Table B holds the same points as the rows below and some others, measured another way and shuffled. Each row below is followed by which row of B it is.
B:
0: [ 196 -184 -176   52  173 -536  145 -138 -208   67  -35  113  321   21
  135 -130  478   67 -149 -261]
1: [-152  435  281  -95 -355  129  127  202  -31   -8  194 -271 -572  163
  214 -217 -469 -454  214  321]
2: [  57 -107  344 -193 -347 -200 -288  662   62 -130  -90   87 -465 -461
  270 -524  390   33   -8  413]
3: [ 167  246 -341 -548  210 -257 -346 -123  196  229  170  440 -196 -472
 -322  181  211  466   31  -77]
4: [  84  226 -232  372  -31 -257  310 -286  184  -91  -19 -301  393  724
   37  296   -9 -288  -57 -521]
5: [ -58  -79  445   42 -261   28   98   91  253 -279  -86  196 -302 -545
   90 -223  -42 -288   54  698]
6: [   4   96  -73  428   64 -200  455 -233   94 -128   28 -322  520  702
  146  212  -45 -344  -37 -466]
7: [-161   74  338   37 -294  197  129  244  215 -178  -77   15 -441 -633
  -97 -173   90 -258  197  711]
8: [ -56  207 -297  401  108 -317  478  123   77  203  132 -552  442  285
 -148  248  348 -127  168 -641]
9: [  83  -84  -54 -274  165 -333 -130  295  -16  138  104  192    6 -446
   -4 -171  484  331   16  -69]
10: [-217  432   80  148 -119  197  320  179   74  -20  198 -501  -64  516
   74   93 -280 -372  226 -165]
11: [  22  180 -299  385   23 -463  480    9  -80  231  102 -500  334  309
  -37  110  309 -217  106 -561]
12: [  45 -163 -188  181  274 -348  245  170 -146   59   10 -180  546  202
   74  -28  644  138  -48 -530]
13: [ -84  400  142 -107 -394  294 -146  202  240 -213  -60 -114 -539  160
   17  -39 -151 -239  105  329]
14: [ 182   71 -239 -502  340 -264 -350 -122  234   89  156  509   87 -279
 -163  176  207  512  -77 -204]
15: [ -73  747 -120 -111 -424  434 -113 -191  269 -168  -44 -192 -619  571
 -147  255 -442 -360  126  187]
16: [  65 -155  327 -168 -283 -203 -301  688  115 -158  -99   96 -339 -430
  255 -471  459   99  -28  316]
17: [ -52 -168  535   30 -217  -68  123  154  213 -262  -26  217 -242 -594
  198 -308  -75 -286   43  688]
18: [  92   92   86 -246 -183 -107 -244   34  395  -92  -61  385 -399 -688
 -178  -19  128   85   27  475]
19: [-147  269  360   65 -378   94  304   41 -104  -77   80 -201 -523  -31
  218 -290 -397 -592  185  554]
20: [  31   64 -262  376  136 -445  427   32   18  148   82 -401  512  294
  -30  161  379  -98   55 -620]
21: [ 124 -112  164 -256 -161 -343 -301  515   59  -20  -27  187 -286 -467
  176 -395  456  196  -38  190]
22: [  35   26  154 -162 -119  -32 -192   97  506 -184  -61  349 -228 -649
 -179   54  145   93   41  420]
23: [-195  584  187   17 -245  218  292  -50   45  -23  285 -391 -345  574
  180   46 -751 -565  229   67]
24: [-144  481   39  211 -125  233  307 -203  242 -188  125 -372   55  820
   81  299 -539 -475  109 -200]
25: [  10  -32  425 -108 -334  -10 -193  412  156 -294  -84   85 -361 -108
  330 -376   37 -149  -40  412]
26: [ 114 -117  365 -158 -394 -196 -308  483   69 -237 -162  162 -451 -266
  354 -514  267  -61 -100  443]
27: [ 157  100 -279 -504  325 -264 -314  -48  124  164  164  427   17 -327
 -186  117  305  510  -31 -198]
28: [ -29  369 -274  324  -52  -45  287  -99  221  -28    6 -428  246  620
 -129  355   64 -231   80 -481]
29: [  41 -127  290 -210 -240 -192 -310  748  133  -97  -60   84 -349 -518
  184 -440  507  168   17  284]
30: [  66  145 -129  412   14 -114  325 -399  227 -270  -88 -210  509  876
  110  327 -100 -334 -128 -449]
31: [-124  381  249   32 -415  106  273  -42 -166  -36   77 -240 -602  134
  205 -264 -440 -617  176  497]
32: [-120 -207  585  102 -136   32  177  239  320 -323  -10  159  -75 -552
  171 -220  -51 -254   68  604]
33: [ 143 -127   35 -291   56 -368 -241  282   35   28   35  282  -66 -396
  107 -246  423  288  -70   24]
34: [ 109  -90 -202  172  144 -572  338    4 -270  218   68 -161  309    0
   89 -135  483  -34  -10 -360]
35: [  67  -14 -105 -311  131 -218 -219  338   56  111   59  188  -77 -454
 -103 -109  550  386   31  -46]
36: [ 227 -210 -146 -212  263 -611   25  -75 -439  182   84  231  203  -22
  277 -328  431  190 -168 -245]
37: [ 158  314 -274 -485  -25 -251 -327  -97  211  222   96  391 -472 -632
 -336   87  156  291   79  188]
38: [-150  210  269  103 -253  326  115   52  293 -327  -70  -81 -218  103
   30   33 -187 -344   95  372]
39: [ 119 -358  -10   37  378 -505  179  101 -228   13   87   69  617  148
  316 -197  492  179 -162 -455]
40: [ 186   64 -238 -502  292 -332 -307  -93   97  156  164  464   -2 -330
 -119   64  250  460  -61 -154]
41: [-111  -67  456   82 -226   96  161  139  239 -280  -63  114 -252 -487
   84 -196  -46 -306   90  651]
42: [  11  -59  399 -147 -338  -54 -222  553   98 -222  -83   64 -418 -270
  298 -450  199  -76   -6  424]
43: [  18  147 -275  401   62 -477  499   30  -64  227  117 -500  403  305
  -21  119  317 -203  104 -598]
44: [  79   90 -205  378   11 -383  438 -213 -151   34   -6 -337  374  576
  140   53  166 -307  -46 -453]
45: [ 112  116 -169  403  -14 -336  414 -400  -36  -93  -40 -251  415  760
  184  145  -33 -389 -111 -431]
46: [-160  547   17  189 -160  290  296 -199  245 -171  123 -393  -27  806
   36  313 -553 -488  141 -157]
47: [  57  -75  336    6 -337  -25  -34  -70  247 -333 -219  326 -376 -473
   79 -215   23 -268  -54  739]
48: [  94  -82 -237 -208  303 -354   -1  145 -257  203   90   89  193 -139
    6 -137  606  337  -23 -308]
49: [ 162  131  -42 -388  -47 -241 -327  -71  375    7   39  481 -324 -614
 -183   53   71  222   -4  278]
50: [ 154  365 -455 -571  111 -198 -374 -102  138  304  113  377 -395 -552
 -446  178  313  462   87   -2]
51: [-172   22  565  118 -286   10  381  138  -66 -143  113 -108 -348 -259
  334 -396 -365 -582  158  635]
52: [  25 -352  102   37  391 -487  275  231 -149   97  201   40  551 -210
  233 -206  433  161  -23 -315]
53: [  93  293 -367 -534  218 -119 -361   21  285  223  156  358 -199 -537
 -438  250  325  533  100  -94]
54: [ 153  -38 -172 -405  342 -420 -137  -22 -114  209  209  332  120 -239
   33  -76  283  379  -53 -232]
55: [ -53   18  -81  466  174 -498  626  128  -30  187  236 -531  611  310
  119   80  182 -245  123 -650]
56: [-106  493 -152  295 -115  192  341 -264  207 -140   35 -425  119  837
  -53  373 -305 -428   99 -308]
57: [  18  -38 -232  313  183 -278  319  110  -46   26  -20 -319  537  349
    5   96  559   12  -10 -567]
58: [ -22  135 -216  394   60 -258  478  -60  -81   68   36 -444  402  479
   19  128  247 -247   56 -489]
59: [ 113  223 -173 -517  151 -340 -205  -31   82  301  273  352 -287 -587
 -182   10   56  307  103   41]
60: [-153  422   66   87 -182  376  106    2  279 -246    9 -261 -117  556
   -8  214 -276 -306  111    0]
61: [  97  -69 -220  -99  183 -375   71   77 -213  186   30   68  119 -235
  -39 -130  587  203   -8 -178]
62: [ -44  362  -60  229 -127   84  210 -122  204 -185   13 -332  126  791
   85  240 -225 -345   22 -297]
63: [  43  125   20 -350   -6 -145 -239  156  404   56  109  351 -303 -783
 -257   53  157  252  117  284]
64: [  28 -169  402 -196 -238 -388 -135  758 -109   49   84    8 -387 -587
  366 -648  354   24   59  321]
65: [  99 -223 -136  -61  325 -450  135  160 -325  151   85   25  377  -15
  168 -219  604  234  -74 -376]
66: [ 152  167  -64 -355 -123 -151 -365  -51  438  -43  -38  460 -390 -629
 -260   91  140  218    3  338]
67: [  57  288 -242 -491  122 -115 -318   92  352  205  169  333 -293 -681
 -424  203  237  438  150   62]
68: [-102  620   -8    2 -236  472  -29 -246  472 -326    7 -159 -204  787
  -70  419 -572 -338   66  -15]
69: [  38  168 -343  427   87 -335  386  -80  174   61   13 -411  523  460
 -125  332  332 -123   38 -669]
70: [ -26  539   63   -6 -271  278   21 -372  301 -303   33  -89 -234  828
  129  254 -710 -457   -3   46]
71: [ -28  478  -84  227 -192  126  255 -398  183 -196   11 -285   11  883
   69  296 -470 -492   16 -184]

[  21 -488 -148  427   29  671 -335 -722   15   25  193  150 -291 -189
  -18    0 -361 -179  296  117  326  240  -44  245 -268    1]	10
[-158  182  156 -393  -21 -386  292  291   17   40 -362 -221  166  130
 -301 -302  455  236  -36   71 -292  -16   93 -138  214  -82]	16
[ -65 -175   93  252  -10  516  111 -399  -88 -264 -179  297 -354 -231
 -152  257 -509 -345  148  231  125 -266 -153  313 -492  -23]	30
[-275    8  472  263 -197  355  200 -380   88 -379 -106  328 -280  -32
   -7  144 -468 -115  104  102  176   48 -452  252 -483 -181]	22
[ -84    0  155   27   55  -11  111 -109  -89 -119 -213   49  -12   43
 -173 -125   50  -32  -14  120  -43   14  -65   78  -34  -59]	42
[ -32   93 -113 -258   86 -312  -10  -26   38  219 -156 -265  280   99
 -266 -378  499  307   71    9  -67  177  180 -196  426    9]	7
[  23 -126  148  435  124  381  -62 -494  -91 -216  -80  285 -141  -89
  -67   82 -317 -224   48  143  282   84 -231  267 -211  -23]	56
[  78 -266 -160  199 -134  217 -464 -594 -160    6  472   32 -227  106
  -65  113 -327 -185  105   99  233  -29  -50  282  -35   -4]	23
[  70  395  160 -297   13 -495  235  644    3   95 -444 -373   30   91
 -440 -165  595  246 -315  287 -342 -288   74  -16  373  -44]	29
[  61 -132 -201  -42 -102  176 -186 -357  -12  101  156  -54 -102  -53
 -214  113 -149  -54  201   79  145 -147   73  131   27   39]	3
[ -22  133  196  137   -5   21   86  -61 -128 -217 -188   86 -210    0
 -210   93 -125 -136 -138  268  -15 -261 -176  228 -130  -57]	6
[ -61  386  177 -283 -123 -652   22  364  -90   20  -89 -345   23  322
 -290 -252  484  271 -318  210 -291 -158  -28  -23  389 -114]	55
[ 317  377 -227  -72  146 -324 -104  313  -85  208 -247 -365  -34  -67
 -488   11  432  131 -273  394  -81 -475  171   68  487  117]	12
[-169   61  190  -59  -42  -98  123 -288 -139 -221  -74  154   61  145
 -121  -34 -121  -79   47   14   21  -32 -141   71  -72  -74]	4
[  75  309  -20 -379  -47 -533   73  280 -186   40 -131 -253  105  200
 -390  -15  318   65 -196  166 -231 -422  123   17  359   13]	26
[-206   13  294 -331  -21 -144  409  222  159   32 -434 -110  235   70
 -227 -314  394  241  111  -72 -201  256   26 -147   93 -112]	13
[ 159 -189 -175  452  222  404 -248 -424 -172  -46  -78   99 -309 -216
 -176   34 -191 -245   -7  353  179 -125   -3  278 -132   64]	63
[  60   -4   27  280   86  156  -98 -322 -218 -194  -57  154 -222  -42
 -172  121 -243 -248  -79  271  112 -235 -126  272 -134    4]	25
[   0 -285  177  301  -39  513  -29 -433   41 -130    9  233 -166  -98
  -60  154 -365 -200  184   37  264  148 -200  284 -280  -49]	61
[-183 -608   58  197 -111  637 -119 -821  -20 -136  240  333 -125  -22
   84   30 -537 -271  450 -142  275  357 -109  212 -444  -76]	34
[-244 -435  535  134  -71  575  435  -91   74 -302 -378  326 -208  -94
  -36   22 -309 -263  194    1  -59  245 -229  261 -619 -186]	44
[ 206   25  157  337  236  310  163  244    9  -49 -555  -12 -280 -290
 -329   65  105 -119 -195  424  -27 -196  -62  275  -91   14]	57
[-161 -509  123  359  -42  523 -180 -684 -134 -214  186  293 -280   18
   80  -49 -456 -295  209   56  172  279 -170  285 -442 -112]	51
[ 256  353 -305  -91  -42 -385 -374  -78  -81  224  215 -334   30  108
 -360   59  239  178 -143  225  119 -353   90   56  561   97]	67
[-378 -392  307   11 -292  556  220 -437  170 -206  -38  246 -272  -86
   11   24 -453 -109  406  -48   59  205 -209  157 -604 -187]	5
[ 279  273 -184   80  137 -193 -163   61 -233   30 -127 -163 -137  -38
 -392  126  126  -90 -265  397   -9 -524   70  197  274  101]	40
[-251  100    8 -366 -150 -209  114 -213  134   84  -57 -132  210  104
 -185 -252  200  298  255  -97  -15  141   41 -199  168  -66]	38
[-158  432  -92 -449 -272 -587  -54   63   -4   97   82 -362  -11  212
 -317 -149  293  336  -56  172 -182 -342   54 -123  337  -60]	32
[-123 -171  503  325   36  407  295 -208  -91 -416 -312  403 -194  -42
  -50  136 -383 -334   -4  112   73   56 -339  333 -483 -131]	0
[  17 -141  -44  237 -191  364 -298 -670  -15  -86  366  165 -226  -16
  -61  278 -507 -167  205   61  375  -75 -199  284 -166  -12]	65
[-226   23  112 -272  -61  -75  252  -45  111   16 -275  -76  113   15
 -209 -240  202  191  182   -7 -108  110   34 -124   21  -79]	27
[ 189 -255 -264  300  176  332 -319 -522 -166   51   91   67 -118 -121
 -167   43 -167 -210  107  174  244  -32   79  213   16   95]	58
[ 351  148  144  186  314 -297  -22  494 -315  -22 -370 -185  -57  112
 -366  -91  452 -130 -546  407 -226 -233   39  263  340   20]	19
[-337 -384  491  -13  -61  532  554  141  289 -120 -607  108 -192 -210
 -106 -235   29   29  257   45 -203  378 -105   61 -529 -210]	9
